Below is a small trained network, with its code and all its weights. Each question gives an input and a class and asks what happens when units are switched off, that is, made to give their printed mean instead of their output.

import numpy as np


def w(rows, s, z=0):
    codes = np.array(rows[::2]) - 128.0
    scale = np.full(codes.shape[1], s)
    scale[-1] = z or s
    return codes * scale


def f(y):
    return np.maximum(y, 0)


def log_softmax(a):
    a = a - a.max(-1, keepdims=True)
    return a - np.log(np.exp(a).sum(-1, keepdims=True))


def net(x, mask):
    res = np.array(x, float).reshape(1, 6) / 4 @ E
    y = f(res @ A[0][:, :-1].T + A[0][:, -1])
    res = res + np.where(mask, y, B[0][:, -1]) @ B[0][:, :-1]
    return log_softmax(res[-1] @ U[:, :-1].T + U[:, -1])


A, B = {}, {}
E = w([
[162,217,139,237,70,119],'x0',
[128,129,128,126,128,128],'x1',
[127,130,124,129,129,126],'x2',
[129,119,138,129,124,133],'x3',
[79,158,215,144,188,66],'x4',
[6,156,148,135,115,208],'x5',
],0.017)
A[0] = w([
[187,59,7,42,149,170,255],'n0',
[171,117,41,93,42,207,242],'n1',
[242,84,78,140,130,59,229],'n2',
[100,148,199,150,222,70,162],'n3',
[127,110,66,136,34,178,182],'n4',
[34,221,243,164,55,132,104],'n5',
[66,28,84,42,136,71,247],'n6',
[180,18,106,111,68,105,192],'n7',
[35,127,110,154,127,184,162],'n8',
[191,48,153,45,208,84,140],'n9',
[237,100,191,172,141,46,243],'n10',
[55,58,112,39,208,166,177],'n11',
],0.012,0.0095)
B[0] = w([
[75,46,62,153,162,118,255],'n0',
[171,114,29,144,79,165,241],'n1',
[96,147,79,136,116,30,239],'n2',
[99,134,207,86,186,112,208],'n3',
[181,123,91,143,94,183,206],'n4',
[101,108,93,248,175,160,222],'n5',
[83,47,138,67,201,138,234],'n6',
[74,110,89,175,142,76,205],'n7',
[149,39,149,146,77,216,194],'n8',
[123,103,133,103,186,99,225],'n9',
[148,212,134,140,139,25,227],'n10',
[129,51,189,82,85,187,229],'n11',
],0.014,0.026)
U = w([
[56,96,84,169,170,146,253],'0',
[121,123,175,42,179,92,82],'1',
[142,66,109,75,56,202,104],'2',
[115,99,250,105,111,191,156],'3',
[181,178,68,144,15,98,99],'4',
[151,243,170,133,133,104,57],'5',
[209,160,87,164,67,216,99],'6',
],0.014,0.004)

Each question gives the input, the list of numbers given to net, and the class t.
The units are the neurons (one row each of A and B). Each row of codes is followed by its name. A weight is (code - 128) times the scale printed after its matrix; where a second scale follows, it is the last column's (A, B and U).
mask holds one flag per neuron, in row order. A switched-off neuron (its flag False) gives its mean, the last column of its row in B, instead of its output. The means were averaged over made-up inputs and are rounded, as every weight is.
A unit's drop is (log p(t) with every unit on - log p(t) with that unit switched off) / (log p(t) with every unit on - log p(t) with every unit switched off).
The circuit of an input: a set's keep is (log p(t) with only the set's units on - log p(t) with every unit switched off) / (log p(t) with every unit on - log p(t) with every unit switched off). Starting from all 12 units, units are removed one at a time, each time the one whose removal leaves the highest keep (on an exact tie, the one counted first), for as long as the keep stays at least 0.8.
units of the circuit, in order: the units of the circuit, biggest drop first
most important unit: the unit with the biggest drop
k most important neurons: the k neurons with the biggest drops, biggest first
drop when u is switched off: that unit's drop, to one decimal
input [1,-2,1,-7,-7,-6], class 4: most important unit -> n1
input [8,6,-3,3,4,-1], class 5: units of the circuit, in order -> (n0, n10)
input [-7,-6,4,0,2,1], class 3: units of the circuit, in order -> (n11, n1)
input [-1,3,1,0,1,-4], class 1: units of the circuit, in order -> (n5, n1)
input [-7,3,-5,-2,3,0], class 1: 2 most important neurons -> (n9, n6)
input [1,-5,-5,5,3,0], class 5: 3 most important neurons -> (n0, n6, n11)
input [7,7,-4,4,1,-6], class 5: 2 most important neurons -> (n1, n10)
input [1,-1,8,7,0,-7], class 4: 2 most important neurons -> (n10, n6)
input [0,-4,-6,-8,5,3], class 3: 2 most important neurons -> (n0, n2)
input [-6,-4,8,6,1,7], class 3: drop when n1 is switched off -> 0.2
input [1,-6,5,6,1,-7], class 5: drop when n11 is switched off -> 0.1
input [-4,2,6,4,6,2], class 3: drop when n1 is switched off -> 0.0
